Look-ups in named tables: a row name and a column name give one cell, copied from the table.

delugo =
         mab  dob  vebut  nizetot  zuk  lufa
gizeg    157  165    202      113  140   120
zomuka   117   25    124       85   74   153
kamu      96  121    149       83  181   106
vufaram  126   28    140       80   75   145
luf      178  114    200      111   59   140
tokiv    134  245    128      176  103   169

lufa of luf is 140
lufa of zomuka is 153
vebut of kamu is 149
dob of zomuka is 25
lufa of kamu is 106
dob of gizeg is 165
zuk of zomuka is 74
nizetot of luf is 111
dob of luf is 114
zuk of gizeg is 140
mab of luf is 178
vebut of tokiv is 128
vebut of gizeg is 202
lufa of tokiv is 169
mab of vufaram is 126
vebut of luf is 200
lufa of vufaram is 145

zarime =
	nadugid	zisa	gutak	ved	totisu
saviba	500	-151	-703	224	-185
soriva	467	-173	-497	40	-356
rogebom	440	-98	-462	-43	-569

totisu of rogebom is -569
zisa of soriva is -173
nadugid of saviba is 500
zisa of saviba is -151
gutak of saviba is -703
gutak of rogebom is -462
totisu of soriva is -356
ved of soriva is 40
zisa of rogebom is -98
ved of rogebom is -43
nadugid of soriva is 467

tunu:
|  | vog | nupedu | megu |
|---|---|---|---|
| pebote | 911 | 775 | 178 |
| nir | 177 | 398 | 580 |
| bezavi | 383 | 77 | 675 |
| fopi | 856 | 159 | 593 |
| sem | 536 | 704 | 331 |

megu of nir: 580
megu of sem: 331
vog of nir: 177
vog of bezavi: 383
nupedu of sem: 704
nupedu of pebote: 775
nupedu of bezavi: 77
vog of pebote: 911
vog of fopi: 856
megu of fopi: 593
nupedu of nir: 398
nupedu of fopi: 159
megu of pebote: 178
megu of bezavi: 675
vog of sem: 536

gevekur =
	gav	sene	nokuna	labanag	sezun	vurun	nid	bub	tugopi
sizotim	129	112	140	114	143	103	81	129	73
vop	136	241	192	85	204	19	99	98	165
nabisu	143	148	135	72	167	111	123	187	175
fop	2	80	157	117	232	58	248	50	140
vomod	158	234	79	102	117	44	117	144	219
gedok	136	200	159	75	188	61	116	154	176
lanipa	97	128	137	121	184	61	152	26	69
kigit	65	104	136	101	128	99	93	90	122
fak	77	136	113	149	129	168	76	130	121
revu	48	77	155	104	192	115	236	54	127

What is the bub of vomod in gevekur?
144
What is the sezun of vomod in gevekur?
117
What is the tugopi of sizotim in gevekur?
73
What is the sezun of vop in gevekur?
204
What is the tugopi of fop in gevekur?
140
What is the nokuna of vomod in gevekur?
79
What is the nokuna of gedok in gevekur?
159
What is the nid of gedok in gevekur?
116
What is the nokuna of nabisu in gevekur?
135
What is the gav of gedok in gevekur?
136
What is the nid of fak in gevekur?
76
Row with the largest nokuna: vop

pesor =
	zegipev	movu	natinir
nor	39371	73622	62936
maro	89378	58104	79522
pamam	22961	71878	60398
finanet	46348	56771	77590
nunen	67570	49975	89369
falamas	68093	17710	68223
gomana	53869	56520	40577
vogotir	79097	53167	63295
fivez	58010	18947	41070
segin	64140	33126	85465
rut	53872	79061	30918

gomana, natinir: 40577
gomana, movu: 56520
finanet, movu: 56771
finanet, zegipev: 46348
falamas, movu: 17710
nunen, natinir: 89369
fivez, zegipev: 58010
falamas, natinir: 68223
segin, natinir: 85465
pamam, natinir: 60398
fivez, movu: 18947
pamam, movu: 71878
rut, movu: 79061
nor, zegipev: 39371
vogotir, zegipev: 79097
nunen, zegipev: 67570

lut:
         vev  notega  kivafa  rafu  das
kado      71      71      64    59   56
zaz       16      41      50    94   50
puvo      18      24      41    96   73
beledom   33      42      49    82   78
sen       83      64      68    50   38
valuri    77      53      63    53   53
rikabe    70      57      76    29   76
bok       49      71      80    37   70
didaru    80      49      40    82   76

What is the vev of sen in lut? 83
What is the rafu of valuri in lut? 53
What is the rafu of kado in lut? 59
What is the vev of kado in lut? 71
What is the kivafa of bok in lut? 80
What is the kivafa of kado in lut? 64

sezafis.csv
,nosoro,bizasop,naro,difeda,ral
vuvis,147,183,96,161,24
pinefa,218,152,166,154,168
neri,134,142,151,100,196
tinok,167,147,172,164,153
divinof,220,206,154,156,155
rus,148,190,99,167,36
vomaruz,176,237,160,201,177
dek,179,232,137,202,169
vamazif,218,199,149,155,145
radofen,163,128,160,199,213

ral of divinof = 155
nosoro of rus = 148
difeda of dek = 202
difeda of pinefa = 154
difeda of vomaruz = 201
naro of radofen = 160
ral of vuvis = 24
naro of pinefa = 166
bizasop of vamazif = 199
ral of dek = 169
naro of dek = 137
nosoro of pinefa = 218
bizasop of vuvis = 183
difeda of tinok = 164
bizasop of neri = 142
ral of pinefa = 168
naro of rus = 99
difeda of radofen = 199
naro of vuvis = 96

